Below are the code and all the weights of a small trained network. Each question names an input and a target symbol and asks about switching units off, where a switched-off unit gives its printed mean instead of its output.

import numpy as np


def w(rows, s, z=0):
    codes = np.array(rows[::2]) - 128.0
    scale = np.full(codes.shape[1], s)
    scale[-1] = z or s
    return codes * scale


def f(y):
    return y / 2 * (1 + np.tanh(0.7978845608 * (y + 0.044715 * y**3)))


def softmax(a):
    e = np.exp(a - a.max(-1, keepdims=True))
    return e / e.sum(-1, keepdims=True)


def log_softmax(a):
    a = a - a.max(-1, keepdims=True)
    return a - np.log(np.exp(a).sum(-1, keepdims=True))


def net(x, mask):
    ids = ['Ξαβγεζμπτψω'.index(c) for c in x.split()]
    T = len(ids)
    res = E[ids] + P[:T]
    u = 0
    for l in range(2):
        r = res
        for j in range(3):
            rows = slice(3 * j, 3 * j + 3)
            q, k, v = (r @ M[l][rows].T for M in (Q, K, V))
            z = softmax(np.where(np.tri(T) > 0, q @ k.T / 3**0.5, -1e9)) @ v
            o = O[l][rows]
            res = res + np.where(mask[u + j], z, o[:, -1]) @ o[:, :-1]
        u += 3
        y = f(res @ A[l][:, :-1].T + A[l][:, -1])
        res = res + np.where(mask[u : u + 8], y, B[l][:, -1]) @ B[l][:, :-1]
        u += 8
    return log_softmax(res[-1] @ U[:, :-1].T + U[:, -1])


Q, K, V, O, A, B = {}, {}, {}, {}, {}, {}
E = w([
[84,22,61,229,126,33,218],'Ξ',
[128,157,102,113,37,198,132],'α',
[70,175,184,52,225,69,144],'β',
[42,173,139,111,178,147,86],'γ',
[70,214,109,158,47,108,172],'ε',
[117,208,151,96,79,114,172],'ζ',
[154,75,150,1,157,135,89],'μ',
[59,56,103,102,98,193,53],'π',
[178,77,121,54,19,119,92],'τ',
[174,150,193,65,66,49,136],'ψ',
[8,134,127,195,97,150,98],'ω',
],0.013)
P = w([
[51,95,232,88,94,242,254],'0',
[64,112,186,110,98,182,171],'1',
[71,130,156,105,99,153,143],'2',
[73,144,134,106,95,132,123],'3',
[76,152,122,104,96,107,107],'4',
[80,158,110,102,97,90,99],'5',
[82,162,98,101,100,78,93],'6',
[84,169,84,94,104,64,94],'7',
[86,169,73,90,109,51,95],'8',
],0.006)
Q[0] = w([
[180,114,151,133,157,146,117],'L0H0',
[116,92,90,86,95,115,100],'L0H0',
[145,117,71,167,97,161,106],'L0H0',
[81,118,97,142,69,117,120],'L0H1',
[129,166,128,158,148,87,159],'L0H1',
[132,97,99,123,88,59,120],'L0H1',
[28,173,175,116,192,77,142],'L0H2',
[61,180,162,125,53,105,179],'L0H2',
[11,125,72,136,149,163,120],'L0H2',
],0.011)
K[0] = w([
[145,108,138,79,124,153,85],'L0H0',
[168,42,95,144,156,85,170],'L0H0',
[94,76,91,163,79,185,103],'L0H0',
[72,83,17,205,71,120,162],'L0H1',
[83,169,199,157,164,87,163],'L0H1',
[181,61,83,137,127,72,177],'L0H1',
[105,117,105,161,225,40,220],'L0H2',
[86,251,121,179,97,106,193],'L0H2',
[59,94,1,169,175,180,166],'L0H2',
],0.0098)
V[0] = w([
[93,88,65,254,100,69,212],'L0H0',
[196,206,108,74,61,85,166],'L0H0',
[153,169,155,131,182,91,165],'L0H0',
[133,195,192,54,44,223,57],'L0H1',
[146,34,30,193,79,142,168],'L0H1',
[132,42,104,162,75,168,97],'L0H1',
[153,73,111,86,145,157,57],'L0H2',
[64,129,122,183,171,56,179],'L0H2',
[186,43,142,101,110,159,145],'L0H2',
],0.0065)
O[0] = w([
[136,149,33,66,148,166,41,144],'L0H0',
[98,159,181,114,245,112,150,74],'L0H0',
[186,102,163,118,148,147,99,38],'L0H0',
[2,131,188,115,121,120,131,183],'L0H1',
[205,89,123,155,169,211,125,189],'L0H1',
[135,80,141,165,118,231,138,222],'L0H1',
[138,135,79,152,121,52,86,28],'L0H2',
[117,46,167,142,135,193,109,249],'L0H2',
[91,157,112,110,223,45,101,80],'L0H2',
],0.007,0.0019)
A[0] = w([
[162,111,151,221,57,119,248,251],'L0N0',
[74,79,178,136,236,174,103,135],'L0N1',
[146,105,135,56,97,145,109,205],'L0N2',
[131,33,2,229,123,183,82,38],'L0N3',
[83,188,109,133,84,213,145,199],'L0N4',
[110,86,159,156,162,178,206,251],'L0N5',
[103,69,194,115,118,155,142,188],'L0N6',
[177,150,86,65,141,166,46,124],'L0N7',
],0.0078,0.0018)
B[0] = w([
[164,106,131,144,85,246,192,163],'L0N0',
[136,28,203,149,92,181,121,157],'L0N1',
[134,129,149,80,115,143,139,166],'L0N2',
[127,148,93,113,213,98,127,245],'L0N3',
[80,191,146,156,129,121,120,194],'L0N4',
[138,81,145,202,125,145,197,163],'L0N5',
[111,94,152,112,106,154,124,184],'L0N6',
[133,133,149,87,150,179,105,179],'L0N7',
],0.011)
Q[1] = w([
[122,159,113,126,142,150,139],'L1H0',
[161,81,129,66,136,111,63],'L1H0',
[140,140,112,190,117,131,188],'L1H0',
[198,159,100,94,130,148,114],'L1H1',
[141,145,79,210,131,132,115],'L1H1',
[115,58,105,116,168,197,1],'L1H1',
[103,189,73,144,135,99,75],'L1H2',
[148,101,129,78,121,212,96],'L1H2',
[116,131,121,145,159,63,100],'L1H2',
],0.0096)
K[1] = w([
[132,63,129,107,130,142,138],'L1H0',
[75,190,155,114,93,169,12],'L1H0',
[194,109,68,185,198,198,200],'L1H0',
[119,151,30,117,208,71,205],'L1H1',
[97,177,74,210,120,213,159],'L1H1',
[45,77,101,136,158,98,65],'L1H1',
[139,212,29,99,108,91,59],'L1H2',
[168,3,109,167,174,200,215],'L1H2',
[73,156,128,79,121,23,39],'L1H2',
],0.0066)
V[1] = w([
[143,128,82,181,163,131,126],'L1H0',
[71,153,172,66,103,144,110],'L1H0',
[91,150,130,136,95,131,78],'L1H0',
[104,254,141,111,107,82,47],'L1H1',
[157,121,106,73,170,40,118],'L1H1',
[116,130,112,150,151,89,230],'L1H1',
[85,99,174,161,109,190,175],'L1H2',
[144,151,74,107,158,200,177],'L1H2',
[208,101,64,131,151,116,89],'L1H2',
],0.0064)
O[1] = w([
[154,127,122,154,120,142,225,70],'L1H0',
[124,115,115,103,122,115,17,207],'L1H0',
[159,105,179,117,111,122,41,125],'L1H0',
[67,57,133,80,138,155,176,10],'L1H1',
[170,128,176,181,77,253,147,77],'L1H1',
[179,101,116,168,50,111,43,156],'L1H1',
[223,94,103,95,143,161,49,244],'L1H2',
[135,78,158,144,135,72,109,224],'L1H2',
[92,159,196,152,135,85,191,94],'L1H2',
],0.0051,0.012)
A[1] = w([
[71,189,82,112,158,1,124,126],'L1N0',
[154,119,130,89,142,230,96,2],'L1N1',
[170,45,120,114,89,197,130,96],'L1N2',
[92,99,153,166,74,133,144,122],'L1N3',
[102,71,177,69,108,118,130,151],'L1N4',
[104,127,124,126,52,154,143,139],'L1N5',
[202,112,132,152,160,199,126,126],'L1N6',
[111,157,150,127,118,139,106,225],'L1N7',
],0.011,0.0065)
B[1] = w([
[53,190,152,114,123,47,246,151],'L1N0',
[113,118,169,138,120,140,194,211],'L1N1',
[152,182,181,194,176,150,154,195],'L1N2',
[124,100,188,173,112,148,179,142],'L1N3',
[126,131,100,139,107,166,129,253],'L1N4',
[175,85,159,126,182,157,136,160],'L1N5',
[91,103,96,125,66,123,120,202],'L1N6',
[136,113,128,117,109,133,98,213],'L1N7',
],0.013)
U = w([
[149,138,191,145,147,97,208,84],'Ξ',
[197,117,170,169,133,228,93,165],'α',
[108,122,124,69,198,177,199,16],'β',
[137,64,2,59,89,112,23,201],'γ',
[193,95,190,184,114,9,122,141],'ε',
[96,227,111,165,96,169,179,25],'ζ',
[43,144,103,74,58,91,171,162],'μ',
[116,137,173,166,242,62,131,147],'π',
[73,65,178,173,78,80,156,2],'τ',
[130,81,98,148,143,101,189,147],'ψ',
[118,252,161,163,137,105,116,35],'ω',
],0.0071,0.006)

Each question gives the input, a string of symbols that net reads in full, and the target symbol t.
The units are the heads (3 rows each of Q, K, V and O) and the neurons (one row each of A and B). Each row of codes is followed by its name. A weight is (code - 128) times the scale printed after its matrix; where a second scale follows, it is the last column's (O, A, B and U).
mask holds one flag per unit, layer by layer, with each layer's heads first. A switched-off unit (its flag False) gives its mean, the last column of its rows in O or B, instead of its output. The means were averaged over made-up inputs and are rounded, as every weight is.
A unit's drop is (log p(t) with every unit on - log p(t) with that unit switched off) / (log p(t) with every unit on - log p(t) with every unit switched off).
The circuit of an input: a set's keep is (log p(t) with only the set's units on - log p(t) with every unit switched off) / (log p(t) with every unit on - log p(t) with every unit switched off). Starting from the 12 units with the biggest drops (on a tie, the unit counted first), units are removed one at a time, each time the one whose removal leaves the highest keep (on an exact tie, the one counted first), for as long as the keep stays at least 0.8.
circuit, biggest first: the units of the circuit, biggest drop first
unit that matters most: the unit with the biggest drop
top k neurons: the k neurons with the biggest drops, biggest first
k most important neurons of layer l: the k neurons of layer l with the biggest drops, biggest first
which heads matter: for each layer, one digit per head in row order, 1 if its drop is at least 0.15 and else 0, layers parted by /
input β ψ π τ μ ω τ τ, target μ: unit that matters most => L0H2
input ω π β γ γ ψ, target α: top 3 neurons => L0N3; L0N4; L1N2
input ψ ε ε γ ω ω π ω, target μ: circuit, biggest first => L1H1; L1N0; L0N0; L1N2
input ε π ψ π ε ε, target μ: circuit, biggest first => L0H1; L1N0
input ω ζ ζ ψ τ μ ω μ ω, target μ: top 3 neurons => L0N4; L1N0; L0N7
input α β μ β μ τ β, target μ: 2 most important neurons of layer 1 => L1N0; L1N2
input μ τ τ, target γ: which heads matter => 011 / 101
input ε β γ α α Ξ, target ψ: which heads matter => 010 / 101
input π μ ε Ξ ε, target ζ: which heads matter => 011 / 110
input γ μ Ξ γ α ψ Ξ, target γ: 2 most important neurons of layer 0 => L0N3; L0N4
input ε α ω ε ω ω ω β, target α: circuit, biggest first => L0H2; L1H2; L0N3
input ζ Ξ ψ β ψ π μ μ β, target α: top 2 neurons => L0N1; L0N3
input τ ω π ε μ τ ψ, target α: top 2 neurons => L0N3; L0N4
input ψ ω μ ε ψ, target γ: which heads matter => 010 / 001
input β ζ τ π π, target γ: circuit, biggest first => L0H2; L1N2
input π β Ξ ω γ ζ ζ ζ, target Ξ: unit that matters most => L0H1
input ζ ψ α μ γ α τ τ ε, target α: circuit, biggest first => L0H2; L0N0
input ζ β ψ ψ π ψ π ω π, target μ: circuit, biggest first => L0H2; L1N0; L0N0; L0N1
input β π ψ Ξ μ ω, target π: 2 most important neurons of layer 0 => L0N0; L0N3
input Ξ π μ ω μ μ γ γ ζ, target Ξ: unit that matters most => L0H0
input Ξ β ζ γ α, target ω: 4 most important neurons of layer 0 => L0N3; L0N4; L0N0; L0N1
input μ μ ε μ, target μ: circuit, biggest first => L0H2; L0H1; L1N0
input ε μ ψ τ μ, target γ: 2 most important neurons of layer 0 => L0N3; L0N0
input π τ ψ τ τ, target μ: 4 most important neurons of layer 0 => L0N1; L0N0; L0N7; L0N5
input τ ε ζ β ζ γ π β, target γ: top 3 neurons => L0N4; L0N3; L0N1
input π μ ω μ μ ω ω ψ τ, target α: top 2 neurons => L0N3; L0N4
input α ε μ β ψ γ ω ζ, target α: 4 most important neurons of layer 0 => L0N3; L0N0; L0N5; L0N4
